Below is a small trained network, with its code and all its weights. Each question gives an input and a class and asks what happens when units are switched off, that is, made to give their printed mean instead of their output.

import numpy as np


def w(rows, s, z=0):
    codes = np.array(rows[::2]) - 128.0
    scale = np.full(codes.shape[1], s)
    scale[-1] = z or s
    return codes * scale


def f(y):
    return np.maximum(y, 0)


def log_softmax(a):
    a = a - a.max(-1, keepdims=True)
    return a - np.log(np.exp(a).sum(-1, keepdims=True))


def net(x, mask):
    res = np.array(x, float).reshape(1, 5) / 4 @ E
    y = f(res @ A[0][:, :-1].T + A[0][:, -1])
    res = res + np.where(mask, y, B[0][:, -1]) @ B[0][:, :-1]
    return log_softmax(res[-1] @ U[:, :-1].T + U[:, -1])


A, B = {}, {}
E = w([
[79,217,179,70,186,160],'x0',
[136,112,169,121,168,210],'x1',
[156,179,93,138,57,196],'x2',
[105,168,29,153,189,195],'x3',
[255,193,152,225,175,113],'x4',
],0.0087)
A[0] = w([
[51,75,128,53,149,94,126],'n1',
[72,67,105,91,163,102,56],'n2',
[105,141,16,148,78,198,146],'n3',
[77,148,131,65,85,182,104],'n4',
[112,136,125,71,70,206,182],'n5',
[94,170,139,119,252,185,182],'n6',
[186,54,216,139,70,145,247],'n7',
[149,137,254,118,169,110,162],'n8',
[72,155,144,56,69,129,196],'n9',
[130,178,181,124,236,182,206],'n10',
[227,221,119,235,151,198,242],'n11',
[166,104,98,209,139,43,215],'n12',
[100,95,98,96,93,235,175],'n13',
[159,93,75,185,82,73,95],'n14',
[156,105,47,157,67,97,137],'n15',
[114,145,23,132,56,182,177],'n16',
[175,69,50,195,40,72,122],'n17',
[47,188,125,29,69,116,133],'n18',
[110,120,19,142,132,181,130],'n19',
[99,88,31,125,155,178,230],'n20',
[110,138,36,138,97,176,141],'n21',
[246,191,121,233,140,205,252],'n22',
[224,195,104,218,134,131,153],'n23',
[100,53,65,141,165,149,153],'n24',
],0.0078,0.0026)
B[0] = w([
[106,154,131,175,100,104,187],'n1',
[100,157,116,175,117,107,162],'n2',
[120,84,113,54,152,111,188],'n3',
[138,118,146,157,67,150,172],'n4',
[144,98,142,141,71,147,176],'n5',
[105,106,53,108,155,164,193],'n6',
[151,63,188,115,126,93,200],'n7',
[88,94,110,86,157,104,189],'n8',
[121,121,172,169,95,105,182],'n9',
[63,116,74,78,171,135,198],'n10',
[96,207,152,109,154,109,252],'n11',
[191,127,117,145,95,193,197],'n12',
[140,72,75,133,93,171,182],'n13',
[188,132,113,120,129,199,177],'n14',
[133,132,114,93,143,182,177],'n15',
[131,94,130,56,144,142,188],'n16',
[188,119,103,97,130,252,203],'n17',
[105,133,178,152,78,117,189],'n18',
[115,107,97,103,174,113,177],'n19',
[111,89,44,121,152,110,182],'n20',
[115,64,104,76,159,108,174],'n21',
[94,192,167,109,142,107,252],'n22',
[140,200,162,136,138,140,224],'n23',
[137,130,78,162,124,120,161],'n24',
],0.011,0.012)
U = w([
[140,86,26,240,134,111,116],'0',
[210,36,175,167,23,179,194],'1',
[110,75,37,13,211,155,171],'2',
[106,221,254,163,115,55,83],'3',
[59,155,109,205,79,123,152],'4',
[167,228,106,136,177,177,7],'5',
[104,36,159,114,172,44,159],'6',
],0.0077,0.0021)

Each question gives the input, the list of numbers given to net, and the class t.
The units are the neurons (one row each of A and B). Each row of codes is followed by its name. A weight is (code - 128) times the scale printed after its matrix; where a second scale follows, it is the last column's (A, B and U).
mask holds one flag per neuron, in row order. A switched-off neuron (its flag False) gives its mean, the last column of its row in B, instead of its output. The means were averaged over made-up inputs and are rounded, as every weight is.
A unit's drop is (log p(t) with every unit on - log p(t) with that unit switched off) / (log p(t) with every unit on - log p(t) with every unit switched off).
The circuit of an input: a set's keep is (log p(t) with only the set's units on - log p(t) with every unit switched off) / (log p(t) with every unit on - log p(t) with every unit switched off). Starting from the 12 units with the biggest drops (on a tie, the unit counted first), units are removed one at a time, each time the one whose removal leaves the highest keep (on an exact tie, the one counted first), for as long as the keep stays at least 0.8.
circuit, biggest first: the units of the circuit, biggest drop first
most important unit: the unit with the biggest drop
k most important neurons: the k neurons with the biggest drops, biggest first
drop when u is switched off: that unit's drop, to one decimal
input [-2,5,-3,-6,-4], class 6: 2 most important neurons	n17, n12
input [1,-1,-4,1,4], class 5: circuit, biggest first	n3, n21
input [7,-5,-7,-8,4], class 6: circuit, biggest first	n11, n23, n17
input [1,1,4,-7,1], class 6: circuit, biggest first	n17, n7
input [-3,7,-2,0,7], class 3: circuit, biggest first	n22, n17
input [-3,-3,6,-5,5], class 5: most important unit	n17
input [3,2,3,-2,2], class 3: circuit, biggest first	n17, n20, n13
input [-3,7,-6,-5,1], class 6: circuit, biggest first	n17, n7
input [8,-8,5,8,6], class 2: 4 most important neurons	n10, n6, n3, n21
input [3,-8,-3,-4,3], class 1: 2 most important neurons	n11, n22
input [3,-8,-3,3,1], class 0: 2 most important neurons	n22, n11
input [-5,8,-1,-1,-2], class 1: 2 most important neurons	n10, n11
input [-2,-2,-8,0,1], class 1: drop when n12 is switched off	0.2
input [6,7,5,-5,0], class 4: drop when n21 is switched off	0.3
input [-7,0,2,4,4], class 5: circuit, biggest first	n23
input [0,6,-2,-5,1], class 6: drop when n7 is switched off	0.1
input [-3,3,-2,-4,2], class 1: 2 most important neurons	n11, n10
